[[ 0.23 -4.08 -2.44]
 [ 4.18  0.93  5.44]
 [-2.53  2.17 -0.96]
 [-1.00  0.55  3.35]
 [ 1.72  2.16  3.51]
 [ 3.92 -0.85 -1.64]
 [-5.76  2.45 -5.16]
 [-1.04  0.77 -0.53]
 [-7.45  7.60  4.72]]
->
[[-2.44  0.23 -4.08]
 [ 5.44  4.18  0.93]
 [-0.96 -2.53  2.17]
 [ 3.35 -1.00  0.55]
 [ 3.51  1.72  2.16]
 [-1.64  3.92 -0.85]
 [-5.16 -5.76  2.45]
 [-0.53 -1.04  0.77]
 [ 4.72 -7.45  7.60]]

[[-0.47  2.06  0.20]
 [ 0.60  6.16 -0.30]]
->
[[ 0.20 -0.47  2.06]
 [-0.30  0.60  6.16]]

[[-0.68  0.12  0.54]
 [ 0.47  0.25  2.77]
 [-0.11  3.30 -6.45]
 [-0.92  0.66  0.74]
 [ 2.53 -1.80  7.68]]
->
[[ 0.54 -0.68  0.12]
 [ 2.77  0.47  0.25]
 [-6.45 -0.11  3.30]
 [ 0.74 -0.92  0.66]
 [ 7.68  2.53 -1.80]]

[[ 0.10  1.75 -1.48 -0.78  5.56 -0.95 -6.73 -2.87]
 [-1.78  2.18  2.33  0.13  5.98 -1.77 -5.95 -5.35]
 [ 1.93 -2.18 -2.60 -0.24 -5.89  1.83  5.80  5.47]
 [-2.95 -0.09  6.61  1.88 -1.57 -0.89  4.08 -2.51]
 [ 3.52 -1.78 -6.32 -1.37 -4.01  2.09  2.25  6.18]
 [-2.77 -0.40  6.09  1.87 -2.29 -0.65  4.74 -1.78]
 [ 0.97  1.44 -3.15 -1.24  4.85 -0.49 -6.56 -1.58]
 [-2.59  2.19  4.01  0.64  5.62 -2.02 -4.82 -6.08]
 [-0.79  2.10  0.35 -0.30  5.99 -1.36 -6.56 -4.28]]
->
[[-2.87  0.10  1.75 -1.48 -0.78  5.56 -0.95 -6.73]
 [-5.35 -1.78  2.18  2.33  0.13  5.98 -1.77 -5.95]
 [ 5.47  1.93 -2.18 -2.60 -0.24 -5.89  1.83  5.80]
 [-2.51 -2.95 -0.09  6.61  1.88 -1.57 -0.89  4.08]
 [ 6.18  3.52 -1.78 -6.32 -1.37 -4.01  2.09  2.25]
 [-1.78 -2.77 -0.40  6.09  1.87 -2.29 -0.65  4.74]
 [-1.58  0.97  1.44 -3.15 -1.24  4.85 -0.49 -6.56]
 [-6.08 -2.59  2.19  4.01  0.64  5.62 -2.02 -4.82]
 [-4.28 -0.79  2.10  0.35 -0.30  5.99 -1.36 -6.56]]

[[-7.17  0.61 -2.03 -1.16 -4.93  1.14 -0.62 -0.33  4.83  6.94  7.74]
 [ 6.42 -2.44 -0.50  3.46  2.68 -3.18 -5.12 -0.95  0.18  2.71 -6.56]
 [-3.72  0.11  5.40  2.12  6.36 -1.29  5.85  6.91  5.67  6.56  3.49]
 [ 6.70  0.40 -2.16  4.02  2.93 -1.14 -5.07 -2.98  1.81  1.56 -7.49]
 [-6.02  1.29  5.82  2.41  5.20  0.41  8.10  6.22  6.96  7.49  4.85]
 [-2.23  4.57  6.37 -5.04 -5.30  1.93  1.65 -3.98 -7.32 -2.31  2.77]]
->
[[ 7.74 -7.17  0.61 -2.03 -1.16 -4.93  1.14 -0.62 -0.33  4.83  6.94]
 [-6.56  6.42 -2.44 -0.50  3.46  2.68 -3.18 -5.12 -0.95  0.18  2.71]
 [ 3.49 -3.72  0.11  5.40  2.12  6.36 -1.29  5.85  6.91  5.67  6.56]
 [-7.49  6.70  0.40 -2.16  4.02  2.93 -1.14 -5.07 -2.98  1.81  1.56]
 [ 4.85 -6.02  1.29  5.82  2.41  5.20  0.41  8.10  6.22  6.96  7.49]
 [ 2.77 -2.23  4.57  6.37 -5.04 -5.30  1.93  1.65 -3.98 -7.32 -2.31]]

[[-4.47  0.93 -1.96 -3.54  2.40 -4.14 -2.42 -2.51  2.50  2.60 -4.35  3.37
   5.41  0.55]
 [ 0.50  1.79 -4.75 -3.54 -0.97  1.65  2.85 -4.94 -0.46  1.42 -2.83 -2.56
   2.73  4.39]
 [-4.39  0.88  1.20 -1.96  1.61 -3.89 -4.02  0.07 -1.12 -3.81  0.44  0.29
  -0.34  0.31]
 [-0.26  0.35 -0.10  1.02 -1.82 -7.66  0.64  0.40 -0.30 -0.92 -0.51  5.57
   1.91  4.31]]
->
[[ 0.55 -4.47  0.93 -1.96 -3.54  2.40 -4.14 -2.42 -2.51  2.50  2.60 -4.35
   3.37  5.41]
 [ 4.39  0.50  1.79 -4.75 -3.54 -0.97  1.65  2.85 -4.94 -0.46  1.42 -2.83
  -2.56  2.73]
 [ 0.31 -4.39  0.88  1.20 -1.96  1.61 -3.89 -4.02  0.07 -1.12 -3.81  0.44
   0.29 -0.34]
 [ 4.31 -0.26  0.35 -0.10  1.02 -1.82 -7.66  0.64  0.40 -0.30 -0.92 -0.51
   5.57  1.91]]
